Here is a tiny trained network, its code and every weight. The questions are about switching its units off for an input and a target symbol, where a switched-off unit gives its printed mean instead of its output.

import numpy as np


def w(rows, s, z=0):
    codes = np.array(rows[::2]) - 128.0
    scale = np.full(codes.shape[1], s)
    scale[-1] = z or s
    return codes * scale


def f(y):
    return y / 2 * (1 + np.tanh(0.7978845608 * (y + 0.044715 * y**3)))


def softmax(a):
    e = np.exp(a - a.max(-1, keepdims=True))
    return e / e.sum(-1, keepdims=True)


def log_softmax(a):
    a = a - a.max(-1, keepdims=True)
    return a - np.log(np.exp(a).sum(-1, keepdims=True))


def net(x, mask):
    ids = ['ΔΠαγζηλξ'.index(c) for c in x.split()]
    T = len(ids)
    res = E[ids] + P[:T]
    u = 0
    for l in range(3):
        q, k, v = (res @ M[l].T for M in (Q, K, V))
        z = softmax(np.where(np.tri(T) > 0, q @ k.T / 2**0.5, -1e9)) @ v
        res = res + np.where(mask[u], z, O[l][:, -1]) @ O[l][:, :-1]
        u += 1
        y = f(res @ A[l][:, :-1].T + A[l][:, -1])
        res = res + np.where(mask[u : u + 8], y, B[l][:, -1]) @ B[l][:, :-1]
        u += 8
    return log_softmax(res[-1] @ U[:, :-1].T + U[:, -1])


Q, K, V, O, A, B = {}, {}, {}, {}, {}, {}
E = w([
[102,182,79,105,120,236,80,109,122,50],'Δ',
[34,146,117,135,185,87,171,32,122,82],'Π',
[106,69,114,148,183,154,55,205,183,173],'α',
[173,60,165,88,92,170,29,75,133,163],'γ',
[112,158,61,5,136,147,153,134,101,195],'ζ',
[156,148,95,195,69,84,81,75,87,152],'η',
[88,108,48,114,89,51,163,83,142,184],'λ',
[174,197,105,201,136,184,172,106,122,169],'ξ',
],0.013)
P = w([
[176,228,75,36,123,31,64,111,227,74],'0',
[220,183,47,79,176,58,61,143,163,100],'1',
[171,137,39,81,170,130,96,120,130,109],'2',
[142,115,52,112,157,160,112,93,111,125],'3',
[111,91,72,126,150,187,138,88,92,144],'4',
[93,86,110,139,140,198,149,89,63,182],'5',
[74,74,143,144,124,214,176,92,34,212],'6',
[67,75,158,158,123,235,185,101,22,227],'7',
[50,54,194,146,126,251,238,101,3,238],'8',
],0.006)
Q[0] = w([
[109,126,20,173,152,173,127,85,84,163],'0.h1',
[224,85,254,93,117,68,40,234,234,110],'0.h1',
],0.0094)
K[0] = w([
[110,48,161,128,127,138,126,116,132,149],'0.h1',
[135,248,71,101,121,82,162,104,116,88],'0.h1',
],0.014)
V[0] = w([
[198,203,57,60,75,156,141,53,104,142],'0.h1',
[244,59,193,40,11,131,98,2,23,120],'0.h1',
],0.0038)
O[0] = w([
[68,227,104,60,118,154,139,70,194,117,254],'0.h1',
[130,184,244,83,27,176,169,1,208,122,171],'0.h1',
],0.0048,0.002)
A[0] = w([
[75,245,154,91,4,114,220,65,186,57,149],'0.n1',
[96,59,47,83,60,2,206,146,180,190,140],'0.n2',
[179,112,86,12,122,186,21,148,164,190,252],'0.n3',
[109,159,126,143,110,126,52,70,122,90,148],'0.n4',
[140,198,71,159,128,119,84,136,194,60,119],'0.n5',
[111,74,101,123,82,58,171,115,129,193,139],'0.n6',
[43,161,124,132,236,42,154,117,119,46,147],'0.n7',
[99,33,68,175,223,75,101,190,158,192,183],'0.n8',
],0.0059,0.0036)
B[0] = w([
[137,65,186,118,127,128,26,3,173,195,224],'0.n1',
[104,243,89,115,44,112,81,68,50,115,162],'0.n2',
[91,80,76,23,84,177,82,150,228,133,254],'0.n3',
[130,56,180,128,143,113,72,112,194,105,172],'0.n4',
[150,131,89,159,122,82,55,134,199,26,157],'0.n5',
[122,184,73,136,66,94,102,96,67,170,150],'0.n6',
[87,123,91,118,243,65,167,58,126,57,185],'0.n7',
[182,79,52,113,103,186,100,141,61,77,185],'0.n8',
],0.0054,0.007)
Q[1] = w([
[64,33,27,83,146,236,75,70,110,214],'1.h1',
[133,45,186,126,218,253,157,109,91,91],'1.h1',
],0.0056)
K[1] = w([
[106,126,160,181,93,156,226,115,39,243],'1.h1',
[120,90,178,114,2,250,84,205,70,235],'1.h1',
],0.0066)
V[1] = w([
[210,131,180,234,127,163,98,154,165,97],'1.h1',
[144,2,167,59,153,125,94,170,164,109],'1.h1',
],0.0063)
O[1] = w([
[179,109,181,100,190,133,66,139,70,147,1],'1.h1',
[2,204,180,188,149,124,86,190,109,215,139],'1.h1',
],0.008,0.0075)
A[1] = w([
[156,50,122,170,57,143,129,160,167,167,161],'1.n1',
[122,236,190,169,163,121,119,145,121,220,254],'1.n2',
[128,145,127,165,184,145,197,148,122,196,137],'1.n3',
[117,133,147,176,66,159,87,127,84,134,106],'1.n4',
[92,147,112,203,176,164,123,254,68,90,69],'1.n5',
[232,188,126,205,197,186,194,152,213,153,209],'1.n6',
[135,164,81,145,141,133,138,175,9,44,151],'1.n7',
[101,140,233,122,99,192,87,152,172,131,64],'1.n8',
],0.0069,0.0029)
B[1] = w([
[138,134,101,121,84,127,175,98,121,162,234],'1.n1',
[166,23,81,152,115,176,101,91,87,160,183],'1.n2',
[120,150,153,94,87,187,93,130,96,108,137],'1.n3',
[116,106,149,140,151,61,154,103,110,145,171],'1.n4',
[104,38,126,75,79,58,140,143,135,72,199],'1.n5',
[80,124,162,27,88,175,162,123,72,73,147],'1.n6',
[133,38,120,162,140,175,108,122,165,254,204],'1.n7',
[52,104,52,131,172,195,148,172,106,126,255],'1.n8',
],0.0076,0.0041)
Q[2] = w([
[108,129,97,245,159,26,121,76,135,153],'2.h1',
[65,40,3,29,93,234,101,44,124,143],'2.h1',
],0.0066)
K[2] = w([
[182,227,170,116,36,149,109,169,46,180],'2.h1',
[119,103,191,188,157,110,254,84,65,149],'2.h1',
],0.0065)
V[2] = w([
[92,139,122,2,136,253,184,178,146,124],'2.h1',
[68,106,149,154,215,110,148,109,139,78],'2.h1',
],0.0057)
O[2] = w([
[53,148,55,94,107,118,51,57,24,84,41],'2.h1',
[141,168,171,114,131,174,108,255,112,82,255],'2.h1',
],0.0063,0.0064)
A[2] = w([
[193,151,94,153,118,102,199,235,109,130,157],'2.n1',
[80,147,186,29,36,157,102,74,165,122,157],'2.n2',
[99,249,147,41,212,2,189,86,81,102,82],'2.n3',
[82,227,142,68,194,151,163,168,147,56,116],'2.n4',
[94,141,143,175,191,148,8,183,78,129,167],'2.n5',
[172,183,91,190,186,155,186,232,112,22,148],'2.n6',
[179,89,82,32,157,94,86,85,33,167,253],'2.n7',
[180,123,105,124,163,186,151,196,195,172,174],'2.n8',
],0.0057,0.0047)
B[2] = w([
[74,99,30,129,213,182,151,113,86,193,154],'2.n1',
[153,174,132,171,147,146,119,125,134,130,255],'2.n2',
[59,51,239,111,69,73,109,190,168,142,167],'2.n3',
[157,136,176,25,192,107,106,81,71,113,178],'2.n4',
[168,43,125,81,169,128,175,52,127,140,183],'2.n5',
[129,90,101,206,160,149,174,159,1,48,170],'2.n6',
[163,129,193,179,84,160,51,167,81,60,206],'2.n7',
[154,138,198,180,156,157,70,91,157,161,227],'2.n8',
],0.0078,0.0094)
U = w([
[195,140,187,157,95,155,69,123,75,44,134],'Δ',
[29,215,93,149,91,126,146,183,137,126,232],'Π',
[154,124,228,176,140,129,115,98,196,197,229],'α',
[174,143,108,2,184,106,133,90,104,165,2],'γ',
[102,83,78,195,174,155,127,136,93,177,81],'ζ',
[131,162,149,150,200,127,173,110,82,101,117],'η',
[102,32,172,52,97,68,160,162,142,85,187],'λ',
[178,90,64,119,78,121,202,80,166,108,61],'ξ',
],0.0059,0.0028)

Each question gives the input, a string of symbols that net reads in full, and the target symbol t.
The units are the heads (2 rows each of Q, K, V and O) and the neurons (one row each of A and B). Each row of codes is followed by its name. A weight is (code - 128) times the scale printed after its matrix; where a second scale follows, it is the last column's (O, A, B and U).
mask holds one flag per unit, layer by layer, with each layer's heads first. A switched-off unit (its flag False) gives its mean, the last column of its rows in O or B, instead of its output. The means were averaged over made-up inputs and are rounded, as every weight is.
A unit's drop is (log p(t) with every unit on - log p(t) with that unit switched off) / (log p(t) with every unit on - log p(t) with every unit switched off).
The circuit of an input: a set's keep is (log p(t) with only the set's units on - log p(t) with every unit switched off) / (log p(t) with every unit on - log p(t) with every unit switched off). Starting from the 12 units with the biggest drops (on a tie, the unit counted first), units are removed one at a time, each time the one whose removal leaves the highest keep (on an exact tie, the one counted first), for as long as the keep stays at least 0.8.
units of the circuit, in order: the units of the circuit, biggest drop first
top k neurons: the k neurons with the biggest drops, biggest first
k most important neurons of layer l: the k neurons of layer l with the biggest drops, biggest first
input Δ ξ ξ α λ γ, target ξ: 2 most important neurons of layer 0 : 0.n3, 0.n2
input ξ ξ ξ λ, target Δ: top 3 neurons : 2.n7, 0.n2, 1.n6
input γ Π Π γ, target ζ: units of the circuit, in order : 1.h1, 1.n8, 0.n7
input Π λ Π, target ξ: units of the circuit, in order : 1.h1, 0.n2
input η γ α Π λ Δ Π, target ξ: 3 most important neurons of layer 0 : 0.n2, 0.n6, 0.n5
input ξ ξ γ γ, target Δ: units of the circuit, in order : 2.n7, 2.h1, 1.n6
input Π Π ζ Π η Π ξ ζ, target Δ: units of the circuit, in order : 1.h1, 2.n7, 0.n3
input Π Π Π ζ Δ Π γ, target ζ: units of the circuit, in order : 1.h1, 1.n8, 1.n2
input α λ Δ, target ξ: units of the circuit, in order : 1.h1, 0.n2, 2.h1, 0.n3
input ξ Π α ζ, target ζ: top 2 neurons : 2.n1, 0.n1
input Π ζ Δ Δ ξ Π, target Δ: units of the circuit, in order : 2.n7, 1.h1, 2.h1, 0.n1
input Δ Δ Π η Π ξ ξ α, target Δ: top neuron : 0.n8
input ζ α λ ξ ξ, target Δ: units of the circuit, in order : 2.n7, 1.n6, 2.h1, 1.h1
input γ Π λ ξ, target α: top 2 neurons : 0.n1, 0.n7
input Δ η λ, target ξ: units of the circuit, in order : 1.h1, 2.h1, 0.n2
input η Π Π Π ζ Δ Π, target Π: units of the circuit, in order : 1.h1, 2.n5
input ζ Π Π ζ Π, target λ: units of the circuit, in order : 2.n3, 0.n7, 1.n7, 2.n8
input η γ α Δ α, target λ: 3 most important neurons of layer 1 : 1.n5, 1.n7, 1.n4
input Π λ λ Δ Δ λ, target Π: units of the circuit, in order : 0.n2, 2.n5
input Π ξ λ η ζ ξ, target η: top 2 neurons : 1.n6, 2.n1
input ξ λ Δ ξ, target Δ: top 2 neurons : 1.n6, 2.n7
input η η Π Δ Π λ α Π Δ, target ζ: most important neuron of layer 0 : 0.n3
input γ ξ ζ Δ Π ζ, target α: 2 most important neurons of layer 2 : 2.n8, 2.n2
input η γ ζ, target α: top 3 neurons : 0.n3, 1.n4, 0.n1
